Here is a tiny trained network, its code and every weight. The questions are about switching its units off for an input and a class, where a switched-off unit gives its printed mean instead of its output.

import numpy as np


def w(rows, s, z=0):
    codes = np.array(rows[::2]) - 128.0
    scale = np.full(codes.shape[1], s)
    scale[-1] = z or s
    return codes * scale


def norm(h):
    return h / np.sqrt((h * h).mean(-1, keepdims=True) + 1e-5)


def f(y):
    return y / 2 * (1 + np.tanh(0.7978845608 * (y + 0.044715 * y**3)))


def log_softmax(a):
    a = a - a.max(-1, keepdims=True)
    return a - np.log(np.exp(a).sum(-1, keepdims=True))


def net(x, mask):
    res = np.array(x, float).reshape(1, 3) / 4 @ E
    u = 0
    for l in range(3):
        y = f(norm(res) @ A[l][:, :-1].T + A[l][:, -1])
        res = res + np.where(mask[u : u + 4], y, B[l][:, -1]) @ B[l][:, :-1]
        u += 4
    return log_softmax(norm(res)[-1] @ U[:, :-1].T + U[:, -1])


A, B = {}, {}
E = w([
[97,27,71],'x0',
[67,151,42],'x1',
[1,130,158],'x2',
],0.0032)
A[0] = w([
[87,53,69,2],'L0N0',
[132,190,61,246],'L0N1',
[162,251,166,120],'L0N2',
[114,158,144,176],'L0N3',
],0.012,0.0029)
B[0] = w([
[197,55,139,176],'L0N0',
[89,111,51,209],'L0N1',
[123,11,130,253],'L0N2',
[97,113,121,161],'L0N3',
],0.011,0.0058)
A[1] = w([
[149,182,74,206],'L1N0',
[138,96,253,134],'L1N1',
[147,98,229,3],'L1N2',
[60,128,133,61],'L1N3',
],0.012,0.0035)
B[1] = w([
[49,156,162,139],'L1N0',
[2,137,27,254],'L1N1',
[110,123,103,180],'L1N2',
[183,138,76,146],'L1N3',
],0.0081,0.0043)
A[2] = w([
[164,127,207,253],'L2N0',
[65,254,81,114],'L2N1',
[157,127,58,165],'L2N2',
[91,90,88,249],'L2N3',
],0.011,0.0027)
B[2] = w([
[117,245,74,119],'L2N0',
[235,231,146,156],'L2N1',
[123,219,180,174],'L2N2',
[204,254,132,254],'L2N3',
],0.0063,0.0094)
U = w([
[155,252,92,216],'0',
[238,34,144,187],'1',
[60,37,55,220],'2',
[113,115,162,1],'3',
[104,139,188,19],'4',
],0.017,0.0083)

Each question gives the input, the list of numbers given to net, and the class t.
The units are the neurons (one row each of A and B). Each row of codes is followed by its name. A weight is (code - 128) times the scale printed after its matrix; where a second scale follows, it is the last column's (A, B and U).
mask holds one flag per neuron, layer by layer. A switched-off neuron (its flag False) gives its mean, the last column of its row in B, instead of its output. The means were averaged over made-up inputs and are rounded, as every weight is.
A unit's drop is (log p(t) with every unit on - log p(t) with that unit switched off) / (log p(t) with every unit on - log p(t) with every unit switched off).
The circuit of an input: a set's keep is (log p(t) with only the set's units on - log p(t) with every unit switched off) / (log p(t) with every unit on - log p(t) with every unit switched off). Starting from all 12 units, units are removed one at a time, each time the one whose removal leaves the highest keep (on an exact tie, the one counted first), for as long as the keep stays at least 0.8.
circuit, biggest first: the units of the circuit, biggest drop first
top k neurons: the k neurons with the biggest drops, biggest first
top k neurons in layer l: the k neurons of layer l with the biggest drops, biggest first
input [6,5,-1], class 1: circuit, biggest first	L1N1
input [-1,-8,-2], class 0: top 2 neurons in layer 2	L2N3, L2N1
input [8,-6,-6], class 0: top 3 neurons	L0N2, L0N1, L2N2
input [6,-2,-7], class 0: top 2 neurons in layer 2	L2N0, L2N2
input [8,-6,-3], class 0: top 3 neurons	L0N2, L0N1, L1N1
input [8,5,4], class 1: circuit, biggest first	L0N0, L1N1
input [-8,6,-6], class 2: top 2 neurons	L0N2, L0N1
input [8,1,7], class 1: circuit, biggest first	L0N0, L1N1
input [1,4,0], class 0: top 2 neurons	L0N2, L0N1
input [-6,-4,-3], class 2: top 2 neurons	L0N2, L1N1
input [5,8,-6], class 0: top 4 neurons	L0N2, L2N2, L0N1, L1N0
input [6,5,8], class 1: top 3 neurons	L0N0, L1N1, L0N2
input [7,-4,-6], class 0: top 2 neurons in layer 0	L0N2, L0N1
input [-3,0,-1], class 2: circuit, biggest first	L0N2
input [6,-3,-1], class 1: top 2 neurons	L0N0, L0N2
input [0,-6,-2], class 0: top 2 neurons	L0N2, L2N1
input [-5,5,-2], class 2: top 2 neurons	L0N2, L0N1
input [0,-7,7], class 0: top 2 neurons in layer 0	L0N2, L0N0
input [8,6,-8], class 1: top 2 neurons in layer 2	L2N3, L2N1
input [2,0,1], class 1: circuit, biggest first	L0N0
input [-6,2,-8], class 1: top 2 neurons	L0N2, L1N1
